Below are the code and all the weights of a small trained network. Each question names an input and a target symbol and asks about switching units off, where a switched-off unit gives its printed mean instead of its output.

import numpy as np


def w(rows, s, z=0):
    codes = np.array(rows[::2]) - 128.0
    scale = np.full(codes.shape[1], s)
    scale[-1] = z or s
    return codes * scale


def norm(h):
    return h / np.sqrt((h * h).mean(-1, keepdims=True) + 1e-5)


def f(y):
    return np.maximum(y, 0)


def softmax(a):
    e = np.exp(a - a.max(-1, keepdims=True))
    return e / e.sum(-1, keepdims=True)


def log_softmax(a):
    a = a - a.max(-1, keepdims=True)
    return a - np.log(np.exp(a).sum(-1, keepdims=True))


def net(x, mask):
    ids = ['Σαγδεζημξπτφ'.index(c) for c in x.split()]
    T = len(ids)
    res = E[ids] + P[:T]
    u = 0
    for l in range(2):
        q, k, v = (norm(res) @ M[l].T for M in (Q, K, V))
        z = softmax(np.where(np.tri(T) > 0, q @ k.T / 2**0.5, -1e9)) @ v
        res = res + np.where(mask[u], z, O[l][:, -1]) @ O[l][:, :-1]
        u += 1
        y = f(norm(res) @ A[l][:, :-1].T + A[l][:, -1])
        res = res + np.where(mask[u : u + 4], y, B[l][:, -1]) @ B[l][:, :-1]
        u += 4
    return log_softmax(norm(res)[-1] @ U[:, :-1].T + U[:, -1])


Q, K, V, O, A, B = {}, {}, {}, {}, {}, {}
E = w([
[161,155,132,112,130],'Σ',
[71,137,119,123,137],'α',
[58,138,125,107,87],'γ',
[116,59,149,113,153],'δ',
[112,135,120,195,107],'ε',
[124,151,138,120,83],'ζ',
[96,101,135,170,218],'η',
[182,186,162,106,123],'μ',
[253,124,149,160,67],'ξ',
[75,102,158,179,133],'π',
[147,153,158,40,71],'τ',
[76,179,205,139,123],'φ',
],0.013)
P = w([
[81,221,121,71,99],'0',
[79,195,129,86,97],'1',
[86,180,136,96,94],'2',
[79,151,142,109,81],'3',
[92,142,153,118,78],'4',
[106,128,165,133,66],'5',
[127,123,171,141,62],'6',
[131,110,184,150,56],'7',
[153,113,202,160,59],'8',
[160,102,215,175,64],'9',
[175,99,229,188,53],'10',
[193,96,240,201,48],'11',
[212,88,253,211,53],'12',
],0.0047)
Q[0] = w([
[134,129,130,155,125],'0.h1',
[102,167,253,165,106],'0.h1',
],0.046)
K[0] = w([
[87,148,196,147,128],'0.h1',
[182,18,149,251,136],'0.h1',
],0.021)
V[0] = w([
[67,237,254,48,14],'0.h1',
[130,60,220,16,162],'0.h1',
],0.008)
O[0] = w([
[115,2,82,153,51,236],'0.h1',
[173,47,145,111,190,3],'0.h1',
],0.0088,0.0041)
A[0] = w([
[27,98,151,134,166,224],'0.n1',
[157,116,210,16,87,5],'0.n2',
[193,39,142,78,203,120],'0.n3',
[149,65,9,176,235,254],'0.n4',
],0.013,0.0014)
B[0] = w([
[162,180,180,2,41,233],'0.n1',
[153,172,151,2,165,253],'0.n2',
[216,158,180,101,27,224],'0.n3',
[103,252,67,35,198,165],'0.n4',
],0.0083,0.0045)
Q[1] = w([
[129,47,3,94,194],'1.h1',
[198,176,178,143,29],'1.h1',
],0.018)
K[1] = w([
[90,80,1,65,155],'1.h1',
[99,79,238,191,138],'1.h1',
],0.016)
V[1] = w([
[19,91,248,53,132],'1.h1',
[47,116,38,75,227],'1.h1',
],0.013)
O[1] = w([
[3,106,141,109,201,147],'1.h1',
[141,101,23,98,164,8],'1.h1',
],0.012,0.018)
A[1] = w([
[60,140,74,106,105,215],'1.n1',
[146,105,142,234,86,165],'1.n2',
[99,174,116,249,108,17],'1.n3',
[100,253,88,150,122,252],'1.n4',
],0.018,0.0037)
B[1] = w([
[176,189,117,156,149,192],'1.n1',
[113,122,108,123,220,255],'1.n2',
[116,160,190,79,2,214],'1.n3',
[211,64,166,215,171,248],'1.n4',
],0.017,0.0088)
U = w([
[159,121,64,102,128,254],'Σ',
[116,226,67,129,143,140],'α',
[102,155,77,135,27,158],'γ',
[163,152,153,38,121,189],'δ',
[168,164,150,202,70,127],'ε',
[110,54,77,158,124,220],'ζ',
[168,152,138,142,235,126],'η',
[138,7,141,108,152,43],'μ',
[151,102,133,140,163,42],'ξ',
[31,193,169,111,162,67],'π',
[126,29,132,91,44,43],'τ',
[38,68,146,121,119,118],'φ',
],0.014,0.0042)

Each question gives the input, a string of symbols that net reads in full, and the target symbol t.
The units are the heads (2 rows each of Q, K, V and O) and the neurons (one row each of A and B). Each row of codes is followed by its name. A weight is (code - 128) times the scale printed after its matrix; where a second scale follows, it is the last column's (O, A, B and U).
mask holds one flag per unit, layer by layer, with each layer's heads first. A switched-off unit (its flag False) gives its mean, the last column of its rows in O or B, instead of its output. The means were averaged over made-up inputs and are rounded, as every weight is.
A unit's drop is (log p(t) with every unit on - log p(t) with that unit switched off) / (log p(t) with every unit on - log p(t) with every unit switched off).
The circuit of an input: a set's keep is (log p(t) with only the set's units on - log p(t) with every unit switched off) / (log p(t) with every unit on - log p(t) with every unit switched off). Starting from all 10 units, units are removed one at a time, each time the one whose removal leaves the highest keep (on an exact tie, the one counted first), for as long as the keep stays at least 0.8.
units of the circuit, in order: the units of the circuit, biggest drop first
unit that matters most: the unit with the biggest drop
top k neurons: the k neurons with the biggest drops, biggest first
k most important neurons of layer l: the k neurons of layer l with the biggest drops, biggest first
input γ ε ξ ε τ ζ ε μ ζ μ δ τ ζ, target δ: unit that matters most : 0.h1
input δ α μ, target δ: units of the circuit, in order : (0.h1, 0.n2, 1.n4)
input γ ζ Σ γ, target γ: top 3 neurons : (1.n4, 1.n1, 0.n1)
input τ ζ γ Σ, target Σ: top 2 neurons : (0.n4, 1.n4)
input ζ Σ α, target α: top 3 neurons : (1.n1, 0.n3, 1.n4)
input ζ α Σ, target Σ: top 3 neurons : (0.n4, 1.n3, 1.n4)
input τ ξ Σ ξ τ ε η α, target η: 2 most important neurons of layer 1 : (1.n3, 1.n4)
input ξ δ τ φ ε τ α δ ξ, target δ: units of the circuit, in order : (0.h1, 1.n4)
input δ π ξ, target φ: 2 most important neurons of layer 1 : (1.n1, 1.n4)
input ε π ξ ξ, target π: 2 most important neurons of layer 1 : (1.n4, 1.n2)
input ζ τ γ ε ξ ξ ζ π ε η ζ, target η: units of the circuit, in order : (0.h1, 1.n4)
input γ δ ζ, target δ: 3 most important neurons of layer 0 : (0.n3, 0.n2, 0.n4)
input γ α α, target α: units of the circuit, in order : (1.n1, 1.h1, 0.h1, 1.n4)
input ξ τ η γ τ φ ξ δ α, target δ: units of the circuit, in order : (0.h1, 0.n3, 0.n4)
input ε π γ φ, target π: unit that matters most : 1.h1
input ε ζ π μ Σ γ τ, target π: 2 most important neurons of layer 0 : (0.n3, 0.n1)
input μ φ ε π δ φ, target δ: top 2 neurons : (0.n3, 0.n2)
input δ ζ η, target η: top 2 neurons : (0.n4, 1.n3)
input α φ α τ, target τ: top 2 neurons : (1.n2, 1.n4)
input δ η ζ, target η: unit that matters most : 1.h1
input φ τ μ φ ε φ π τ Σ α, target π: top 4 neurons : (1.n4, 0.n3, 1.n3, 1.n1)
input η φ μ, target η: units of the circuit, in order : (0.h1, 1.h1, 1.n4)
input τ γ γ, target γ: top 2 neurons : (1.n4, 1.n2)
input ζ ζ ζ φ, target φ: top 3 neurons : (1.n4, 1.n3, 0.n1)
